Here is a tiny trained network, its code and every weight. The questions are about switching its units off for an input and a class, where a switched-off unit gives its printed mean instead of its output.

import numpy as np


def w(rows, s, z=0):
    codes = np.array(rows[::2]) - 128.0
    scale = np.full(codes.shape[1], s)
    scale[-1] = z or s
    return codes * scale


def f(y):
    return np.maximum(y, 0)


def log_softmax(a):
    a = a - a.max(-1, keepdims=True)
    return a - np.log(np.exp(a).sum(-1, keepdims=True))


def net(x, mask):
    res = np.array(x, float).reshape(1, 7) / 4 @ E
    y = f(res @ A[0][:, :-1].T + A[0][:, -1])
    res = res + np.where(mask, y, B[0][:, -1]) @ B[0][:, :-1]
    return log_softmax(res[-1] @ U[:, :-1].T + U[:, -1])


A, B = {}, {}
E = w([
[204,120,98,2,46],'x0',
[179,229,124,121,147],'x1',
[181,163,232,170,74],'x2',
[220,95,169,170,220],'x3',
[153,137,37,175,132],'x4',
[206,39,110,228,71],'x5',
[155,97,83,119,230],'x6',
],0.0068)
A[0] = w([
[137,139,254,62,187,196],'N0',
[105,35,140,184,207,145],'N1',
[114,230,105,182,213,196],'N2',
[48,150,10,103,129,236],'N3',
[240,161,123,173,127,168],'N4',
[230,48,89,170,108,136],'N5',
[179,61,62,185,132,157],'N6',
[95,224,227,166,101,231],'N7',
[82,218,120,51,164,253],'N8',
[185,143,182,96,167,137],'N9',
[109,139,221,168,21,188],'N10',
[147,46,28,171,165,241],'N11',
[73,91,209,115,25,171],'N12',
[56,182,173,32,23,224],'N13',
[166,196,113,39,137,179],'N14',
],0.0079,0.0035)
B[0] = w([
[126,141,209,124,108,205],'N0',
[111,39,158,185,141,197],'N1',
[133,212,158,191,191,210],'N2',
[67,158,63,141,195,220],'N3',
[202,181,135,123,121,193],'N4',
[241,50,111,80,103,202],'N5',
[220,70,93,103,186,194],'N6',
[145,181,171,182,65,231],'N7',
[83,218,118,104,134,225],'N8',
[159,126,254,112,121,168],'N9',
[163,133,96,206,20,227],'N10',
[159,85,103,121,201,219],'N11',
[99,100,101,128,76,218],'N12',
[52,144,80,77,59,255],'N13',
[58,154,148,51,162,192],'N14',
],0.0074,0.0092)
U = w([
[123,201,123,218,144,198],'0',
[232,60,105,113,174,153],'1',
[93,2,148,186,231,107],'2',
[127,128,224,39,128,158],'3',
[181,110,173,202,41,120],'4',
[161,178,226,170,204,6],'5',
[93,179,67,78,182,184],'6',
[106,128,94,103,40,25],'7',
],0.0088,0.0022)

Each question gives the input, the list of numbers given to net, and the class t.
The units are the neurons (one row each of A and B). Each row of codes is followed by its name. A weight is (code - 128) times the scale printed after its matrix; where a second scale follows, it is the last column's (A, B and U).
mask holds one flag per neuron, in row order. A switched-off neuron (its flag False) gives its mean, the last column of its row in B, instead of its output. The means were averaged over made-up inputs and are rounded, as every weight is.
A unit's drop is (log p(t) with every unit on - log p(t) with that unit switched off) / (log p(t) with every unit on - log p(t) with every unit switched off).
The circuit of an input: a set's keep is (log p(t) with only the set's units on - log p(t) with every unit switched off) / (log p(t) with every unit on - log p(t) with every unit switched off). Starting from the 12 units with the biggest drops (on a tie, the unit counted first), units are removed one at a time, each time the one whose removal leaves the highest keep (on an exact tie, the one counted first), for as long as the keep stays at least 0.8.
circuit, biggest first: the units of the circuit, biggest drop first
unit that matters most: the unit with the biggest drop
k most important neurons: the k neurons with the biggest drops, biggest first
drop of u: that unit's drop, to one decimal
input [-5,3,-4,8,-2,6,-5], class 1: circuit, biggest first	[N5 N6]
input [1,-2,6,-7,-8,-1,-2], class 7: unit that matters most	N13
input [2,0,8,6,1,-6,-5], class 4: circuit, biggest first	[N10 N7]
input [0,-8,-6,7,1,6,-5], class 1: 2 most important neurons	[N5 N6]
input [4,2,8,5,6,2,0], class 1: circuit, biggest first	[N5 N6]
input [-6,-7,0,-5,-2,-7,-5], class 7: circuit, biggest first	[N13 N12]
input [-7,-3,-5,-2,2,-4,2], class 2: 2 most important neurons	[N1 N13]
input [6,-2,-8,-5,1,2,-6], class 6: 3 most important neurons	[N3 N10 N7]
input [-1,4,-1,-5,7,-2,-4], class 6: 2 most important neurons	[N3 N10]
input [-5,-2,4,0,-7,-7,-8], class 4: 3 most important neurons	[N7 N10 N0]
input [3,7,5,-6,-8,-5,-3], class 7: 2 most important neurons	[N13 N10]
input [1,-3,-5,7,-1,-1,-5], class 2: drop of N4	0.2
input [4,-3,7,-1,5,0,3], class 1: drop of N0	0.1
input [-3,6,8,3,8,0,3], class 5: unit that matters most	N2
input [-1,-6,7,-5,4,5,8], class 1: drop of N6	0.1
input [-1,8,-2,-4,-4,8,8], class 1: drop of N0	0.0
